Below is a small trained network, with its code and all its weights. Each question gives an input and a target symbol and asks what happens when units are switched off, that is, made to give their printed mean instead of their output.

import numpy as np


def w(rows, s, z=0):
    codes = np.array(rows[::2]) - 128.0
    scale = np.full(codes.shape[1], s)
    scale[-1] = z or s
    return codes * scale


def f(y):
    return y / 2 * (1 + np.tanh(0.7978845608 * (y + 0.044715 * y**3)))


def softmax(a):
    e = np.exp(a - a.max(-1, keepdims=True))
    return e / e.sum(-1, keepdims=True)


def log_softmax(a):
    a = a - a.max(-1, keepdims=True)
    return a - np.log(np.exp(a).sum(-1, keepdims=True))


def net(x, mask):
    ids = ['βγεζηλμξπστω'.index(c) for c in x.split()]
    T = len(ids)
    res = E[ids] + P[:T]
    r = res
    for j in range(2):
        rows = slice(2 * j, 2 * j + 2)
        q, k, v = (r @ M[0][rows].T for M in (Q, K, V))
        z = softmax(np.where(np.tri(T) > 0, q @ k.T / 2**0.5, -1e9)) @ v
        o = O[0][rows]
        res = res + np.where(mask[j], z, o[:, -1]) @ o[:, :-1]
    y = f(res @ A[0][:, :-1].T + A[0][:, -1])
    res = res + np.where(mask[2:6], y, B[0][:, -1]) @ B[0][:, :-1]
    return log_softmax(res[-1] @ U[:, :-1].T + U[:, -1])


Q, K, V, O, A, B = {}, {}, {}, {}, {}, {}
E = w([
[112,83,152,163,213,109,110],'β',
[166,98,223,181,73,135,134],'γ',
[50,180,62,129,167,152,121],'ε',
[92,162,164,163,121,131,165],'ζ',
[149,115,158,84,101,72,68],'η',
[98,111,58,125,24,112,61],'λ',
[137,145,116,189,39,33,152],'μ',
[126,144,165,173,132,219,90],'ξ',
[114,38,111,194,13,191,136],'π',
[157,102,107,193,183,80,160],'σ',
[106,148,111,151,166,250,133],'τ',
[89,148,117,101,147,123,170],'ω',
],0.021)
P = w([
[153,131,167,209,35,159,109],'0',
[91,150,186,175,59,144,94],'1',
[87,153,214,162,81,165,91],'2',
[85,147,243,156,116,189,109],'3',
[79,159,252,135,147,182,101],'4',
[100,126,253,131,110,186,108],'5',
],0.0058)
Q[0] = w([
[147,119,185,226,114,161,147],'head 1',
[208,68,116,110,214,62,184],'head 1',
[130,181,253,228,72,183,122],'head 2',
[138,147,135,100,89,139,99],'head 2',
],0.014)
K[0] = w([
[93,11,173,125,189,84,73],'head 1',
[205,140,83,197,126,98,141],'head 1',
[123,140,238,42,230,92,67],'head 2',
[126,37,71,93,69,130,5],'head 2',
],0.011)
V[0] = w([
[110,201,138,64,47,223,187],'head 1',
[80,60,48,112,216,110,56],'head 1',
[19,61,70,233,178,205,253],'head 2',
[196,128,175,126,169,48,144],'head 2',
],0.006)
O[0] = w([
[159,189,78,211,124,218,148,2],'head 1',
[184,78,57,116,168,128,118,177],'head 1',
[5,128,122,147,129,134,139,165],'head 2',
[138,109,102,95,152,128,136,138],'head 2',
],0.013,0.0057)
A[0] = w([
[81,121,132,159,143,121,53,42],'neuron 1',
[169,90,124,95,95,93,126,249],'neuron 2',
[129,116,124,116,178,254,78,152],'neuron 3',
[95,184,86,166,99,98,228,224],'neuron 4',
],0.0099,0.0021)
B[0] = w([
[184,143,70,183,34,170,88,253],'neuron 1',
[113,156,117,155,217,205,20,230],'neuron 2',
[139,79,101,133,158,62,56,204],'neuron 3',
[187,57,41,2,109,174,165,189],'neuron 4',
],0.0094,0.0074)
U = w([
[95,179,115,104,121,122,94,53],'β',
[107,150,118,108,125,125,99,14],'γ',
[90,181,29,134,199,167,96,42],'ε',
[118,158,198,141,102,123,139,158],'ζ',
[206,165,148,108,175,146,119,219],'η',
[64,255,97,203,93,112,56,133],'λ',
[206,89,110,66,63,46,139,86],'μ',
[139,69,136,164,81,142,146,1],'ξ',
[99,163,123,120,129,127,103,56],'π',
[20,80,169,83,115,64,53,185],'σ',
[139,144,125,133,136,119,130,96],'τ',
[96,169,141,46,152,204,152,230],'ω',
],0.0075,0.0048)

Each question gives the input, a string of symbols that net reads in full, and the target symbol t.
The units are the heads (2 rows each of Q, K, V and O) and the neurons (one row each of A and B). Each row of codes is followed by its name. A weight is (code - 128) times the scale printed after its matrix; where a second scale follows, it is the last column's (O, A, B and U).
mask holds one flag per unit, heads first, then neurons. A switched-off unit (its flag False) gives its mean, the last column of its rows in O or B, instead of its output. The means were averaged over made-up inputs and are rounded, as every weight is.
A unit's drop is (log p(t) with every unit on - log p(t) with that unit switched off) / (log p(t) with every unit on - log p(t) with every unit switched off).
The circuit of an input: a set's keep is (log p(t) with only the set's units on - log p(t) with every unit switched off) / (log p(t) with every unit on - log p(t) with every unit switched off). Starting from all 6 units, units are removed one at a time, each time the one whose removal leaves the highest keep (on an exact tie, the one counted first), for as long as the keep stays at least 0.8.
circuit, biggest first: the units of the circuit, biggest drop first
k most important neurons: the k neurons with the biggest drops, biggest first
heads that matter: for each layer, one digit per head in row order, 1 if its drop is at least 0.15 and else 0, layers parted by /
drop of u: that unit's drop, to one decimal
input ε η β μ ξ, target σ: heads that matter -> 10
input β ε ζ β λ, target λ: heads that matter -> 10
input β λ η τ, target η: heads that matter -> 01
input ξ μ β γ π ω, target ω: circuit, biggest first -> head 1; neuron 4; neuron 1
input β λ β β μ, target σ: circuit, biggest first -> head 1; head 2
input ξ β ω ε η π, target η: heads that matter -> 01
input ζ β π η μ, target η: most important neuron -> neuron 2
input μ λ τ, target ε: circuit, biggest first -> head 1; neuron 3
input μ ω μ, target μ: heads that matter -> 10
input ξ ξ β τ, target σ: circuit, biggest first -> neuron 3; head 1
input ζ β μ, target σ: 2 most important neurons -> neuron 2; neuron 1
input β η ζ, target η: drop of head 2 -> 1.3
input η β β ζ σ, target σ: drop of neuron 1 -> 0.0
input μ η ε ζ ζ, target η: drop of head 2 -> 1.1
